Below are the code and all the weights of a small trained network. Each question names an input and a target symbol and asks about switching units off, where a switched-off unit gives its printed mean instead of its output.

import numpy as np


def w(rows, s, z=0):
    codes = np.array(rows[::2]) - 128.0
    scale = np.full(codes.shape[1], s)
    scale[-1] = z or s
    return codes * scale


def norm(h):
    return h / np.sqrt((h * h).mean(-1, keepdims=True) + 1e-5)


def softmax(a):
    e = np.exp(a - a.max(-1, keepdims=True))
    return e / e.sum(-1, keepdims=True)


def log_softmax(a):
    a = a - a.max(-1, keepdims=True)
    return a - np.log(np.exp(a).sum(-1, keepdims=True))


def net(x, mask):
    ids = ['ΔΠΩαβεζλστ'.index(c) for c in x.split()]
    T = len(ids)
    res = E[ids] + P[:T]
    u = 0
    for l in range(3):
        r = norm(res)
        for j in range(3):
            rows = slice(2 * j, 2 * j + 2)
            q, k, v = (r @ M[l][rows].T for M in (Q, K, V))
            z = softmax(np.where(np.tri(T) > 0, q @ k.T / 2**0.5, -1e9)) @ v
            o = O[l][rows]
            res = res + np.where(mask[u + j], z, o[:, -1]) @ o[:, :-1]
        u += 3
    return log_softmax(norm(res)[-1] @ U[:, :-1].T + U[:, -1])


Q, K, V, O = {}, {}, {}, {}
E = w([
[137,152,163,89,143,134,148,135,87,105,127,101],'Δ',
[165,121,138,109,89,71,97,98,149,127,108,114],'Π',
[165,156,81,120,70,159,179,143,154,143,131,149],'Ω',
[198,200,157,163,158,149,97,110,133,168,122,142],'α',
[179,109,119,135,143,163,128,79,169,65,175,106],'β',
[119,150,149,178,67,137,122,137,124,87,141,166],'ε',
[134,118,89,134,132,89,112,153,109,145,200,140],'ζ',
[113,156,90,99,157,118,94,135,163,87,100,163],'λ',
[2,47,206,93,158,189,175,121,187,223,132,161],'σ',
[126,121,84,121,97,188,63,101,114,136,125,110],'τ',
],0.0057)
P = w([
[222,102,173,116,126,103,91,254,146,121,140,93],'0',
[170,125,140,115,122,124,88,136,141,96,145,147],'1',
[145,140,133,126,115,109,98,117,151,99,152,128],'2',
[124,150,126,133,119,114,112,109,146,110,147,125],'3',
[107,144,123,144,121,116,124,97,141,113,140,118],'4',
[92,144,118,146,121,123,137,96,135,123,133,116],'5',
[78,147,112,151,127,122,141,84,134,125,121,112],'6',
[57,144,111,157,129,113,156,74,139,129,120,117],'7',
],0.0038)
Q[0] = w([
[171,102,113,139,182,123,100,112,117,130,112,105],'L0H1',
[168,239,62,160,63,118,99,24,131,47,169,116],'L0H1',
[118,87,105,178,118,81,125,122,148,201,118,156],'L0H2',
[131,96,94,172,114,104,121,142,147,171,161,111],'L0H2',
[177,94,114,196,104,81,116,135,149,151,142,189],'L0H3',
[134,2,146,130,112,146,114,157,168,129,70,141],'L0H3',
],0.0043)
K[0] = w([
[115,135,143,125,100,140,145,163,133,119,128,133],'L0H1',
[2,124,114,128,166,111,192,93,112,166,143,91],'L0H1',
[173,136,187,100,136,129,115,148,82,108,125,108],'L0H2',
[159,159,173,105,140,129,132,121,100,95,125,112],'L0H2',
[170,144,126,111,127,124,110,120,95,69,140,107],'L0H3',
[194,178,147,133,168,85,143,191,81,140,162,139],'L0H3',
],0.0059)
V[0] = w([
[72,163,32,172,143,53,117,112,108,190,208,148],'L0H1',
[158,83,100,200,113,149,72,131,250,169,153,172],'L0H1',
[138,75,127,123,144,173,174,105,76,112,171,68],'L0H2',
[107,83,87,136,145,57,112,185,25,103,128,74],'L0H2',
[184,183,124,164,196,58,170,167,183,86,107,111],'L0H3',
[58,136,146,86,164,153,143,237,177,159,107,168],'L0H3',
],0.0021)
O[0] = w([
[127,120,142,120,161,156,175,101,108,89,4,145,66],'L0H1',
[184,97,171,131,152,135,155,141,60,113,113,85,9],'L0H1',
[143,129,142,161,113,141,94,133,159,114,137,116,112],'L0H2',
[176,175,145,155,106,89,134,114,131,114,118,127,160],'L0H2',
[159,135,146,145,171,61,186,155,144,95,127,167,211],'L0H3',
[93,170,86,77,155,125,130,121,178,151,150,157,109],'L0H3',
],0.0033,0.0014)
Q[1] = w([
[239,114,163,98,94,198,100,224,174,90,90,171],'L1H1',
[134,197,140,152,173,42,147,148,81,141,161,127],'L1H1',
[117,252,122,115,76,126,98,92,134,59,177,123],'L1H2',
[9,131,173,94,192,155,190,58,128,132,139,51],'L1H2',
[122,100,135,139,167,174,101,81,133,156,72,146],'L1H3',
[114,201,90,121,70,123,199,123,151,162,125,170],'L1H3',
],0.0037)
K[1] = w([
[229,176,117,130,129,85,119,191,127,120,172,93],'L1H1',
[63,119,115,192,145,171,178,114,145,255,103,103],'L1H1',
[46,163,99,124,110,136,154,121,81,145,110,107],'L1H2',
[67,90,116,165,141,144,157,118,197,193,120,113],'L1H2',
[103,52,152,113,124,61,87,151,155,63,152,130],'L1H3',
[62,131,33,113,56,154,160,59,198,143,104,164],'L1H3',
],0.0039)
V[1] = w([
[125,62,99,157,124,159,131,160,253,184,208,173],'L1H1',
[50,23,145,95,160,79,140,170,58,134,225,120],'L1H1',
[158,164,76,195,36,124,57,128,193,64,120,203],'L1H2',
[196,199,49,87,90,110,23,117,152,144,117,218],'L1H2',
[73,115,119,67,111,153,145,131,90,96,102,110],'L1H3',
[100,186,172,190,162,111,85,21,239,93,121,92],'L1H3',
],0.0024)
O[1] = w([
[104,86,166,177,180,125,194,113,78,120,42,131,148],'L1H1',
[91,170,157,174,191,72,208,3,180,104,113,114,172],'L1H1',
[146,120,138,179,134,156,157,233,142,122,113,35,184],'L1H2',
[95,105,124,164,152,135,178,215,110,188,31,77,249],'L1H2',
[194,224,109,150,134,79,120,129,121,155,140,131,29],'L1H3',
[252,76,150,84,119,125,92,151,89,108,154,197,120],'L1H3',
],0.0029,0.0016)
Q[2] = w([
[50,57,21,133,130,4,195,157,90,104,229,97],'L2H1',
[183,14,48,221,120,129,120,149,198,195,84,212],'L2H1',
[34,228,116,97,167,127,148,112,102,56,200,69],'L2H2',
[127,172,216,3,113,229,146,95,140,133,90,74],'L2H2',
[68,197,192,49,73,138,164,101,138,74,185,62],'L2H3',
[91,90,99,123,93,201,175,128,204,119,115,211],'L2H3',
],0.0053)
K[2] = w([
[117,175,147,184,158,102,205,36,178,108,50,111],'L2H1',
[146,79,174,125,165,145,177,211,71,107,57,53],'L2H1',
[70,160,116,143,122,130,125,1,204,145,160,211],'L2H2',
[124,118,113,92,89,114,75,162,172,189,215,159],'L2H2',
[68,194,72,135,101,131,69,62,207,157,225,150],'L2H3',
[52,87,193,116,231,178,154,145,115,193,173,85],'L2H3',
],0.0054)
V[2] = w([
[161,150,113,255,154,107,73,136,193,207,129,166],'L2H1',
[51,80,88,161,143,82,99,164,50,127,199,159],'L2H1',
[158,141,228,146,83,116,166,151,53,204,103,151],'L2H2',
[189,81,53,100,130,104,175,128,114,209,215,89],'L2H2',
[132,103,151,116,106,68,57,152,193,122,31,64],'L2H3',
[142,53,102,184,39,86,133,103,214,159,124,240],'L2H3',
],0.0033)
O[2] = w([
[183,112,96,253,143,139,87,127,141,208,111,201,115],'L2H1',
[49,60,85,168,153,50,107,183,33,110,202,163,140],'L2H1',
[62,220,175,104,89,109,149,72,88,122,158,112,129],'L2H2',
[127,105,40,123,150,68,179,66,104,179,191,109,148],'L2H2',
[87,99,96,92,99,100,99,51,136,110,96,182,175],'L2H3',
[144,106,104,186,50,90,112,166,218,144,128,131,2],'L2H3',
],0.0041,0.0026)
U = w([
[90,180,183,13,153,117,151,110,84,56,168,92,244],'Δ',
[164,98,135,96,38,24,88,40,166,133,57,136,121],'Π',
[140,206,33,139,85,147,233,170,209,192,119,62,102],'Ω',
[222,198,178,178,176,169,98,72,118,220,90,201,205],'α',
[243,37,119,152,172,191,143,89,187,51,170,85,23],'β',
[83,164,190,230,48,143,98,211,122,50,139,127,33],'ε',
[97,74,46,193,185,43,164,138,45,139,163,165,214],'ζ',
[122,104,96,90,210,145,82,217,199,88,22,204,73],'λ',
[55,54,221,108,149,145,157,120,196,211,149,177,78],'σ',
[98,58,55,112,97,212,2,130,85,172,118,33,4],'τ',
],0.0046,0.0011)

Each question gives the input, a string of symbols that net reads in full, and the target symbol t.
The units are the heads (2 rows each of Q, K, V and O). Each row of codes is followed by its name. A weight is (code - 128) times the scale printed after its matrix; where a second scale follows, it is the last column's (O and U).
mask holds one flag per head, layer by layer. A switched-off head (its flag False) gives its mean, the last column of its rows in O, instead of its output. The means were averaged over made-up inputs and are rounded, as every weight is.
A unit's drop is (log p(t) with every unit on - log p(t) with that unit switched off) / (log p(t) with every unit on - log p(t) with every unit switched off).
The circuit of an input: a set's keep is (log p(t) with only the set's units on - log p(t) with every unit switched off) / (log p(t) with every unit on - log p(t) with every unit switched off). Starting from all 9 units, units are removed one at a time, each time the one whose removal leaves the highest keep (on an exact tie, the one counted first), for as long as the keep stays at least 0.8.
units of the circuit, in order: the units of the circuit, biggest drop first
unit that matters most: the unit with the biggest drop
which heads matter: for each layer, one digit per head in row order, 1 if its drop is at least 0.15 and else 0, layers parted by /
drop when u is switched off: that unit's drop, to one decimal
input ζ Δ Π ζ α Δ, target Π: which heads matter	100 / 000 / 001
input ζ ζ Π ζ, target Π: units of the circuit, in order	(L2H3; L2H1; L0H1)
input Δ Δ ζ ε Δ Δ ζ, target ε: which heads matter	100 / 100 / 010
input ζ Ω Δ Δ ζ, target Ω: units of the circuit, in order	(L2H1; L0H1; L1H1)
input ζ Δ Δ ζ, target Δ: which heads matter	000 / 000 / 100
input ε ζ α α ζ, target α: units of the circuit, in order	(L2H1)
input Ω Δ Δ τ Δ, target τ: units of the circuit, in order	(L0H3; L2H2; L0H1)
input Δ λ Π Δ, target λ: units of the circuit, in order	(L2H2; L2H3)
input α Δ ε Δ, target ε: which heads matter	000 / 000 / 011
input ε ζ α α ζ Δ α Δ, target α: which heads matter	000 / 000 / 100
input ζ ζ ζ λ Δ ε ζ, target λ: units of the circuit, in order	(L2H2; L0H1)
input α Δ ζ Δ ζ, target Δ: which heads matter	010 / 000 / 100
input α Δ α, target Δ: which heads matter	000 / 000 / 110
input Δ Δ α Δ, target α: units of the circuit, in order	(L2H1)
input Π Δ ε ε Ω α Δ, target ε: units of the circuit, in order	(L2H3; L2H2)
input Ω α Δ Δ α, target Δ: units of the circuit, in order	(L2H1; L1H1)
input ζ ε α Δ Δ Ω ζ, target ε: units of the circuit, in order	(L2H2; L1H1)
input ζ λ Δ λ α α Δ ζ, target λ: which heads matter	100 / 101 / 110
input ε Δ β Δ, target β: which heads matter	000 / 000 / 010
input ε Δ Δ Ω ε Δ τ Δ, target τ: units of the circuit, in order	(L0H3; L2H2; L1H1; L2H1)
input Δ Δ ζ Δ λ Δ β Δ, target β: unit that matters most	L2H2
input Ω ζ Δ Δ Ω Δ, target Ω: which heads matter	000 / 000 / 001
input Δ ζ Δ ζ Δ, target ζ: which heads matter	000 / 000 / 100
input α α ζ Ω Δ α, target ζ: drop when L2H1 is switched off	0.9
input Π ζ Δ Π ζ α Δ, target Π: drop when L2H2 is switched off	0.0
input Δ Δ Π α Δ ζ ε Δ, target ζ: drop when L1H2 is switched off	0.2
input ζ Ω ζ, target Ω: drop when L0H1 is switched off	0.1
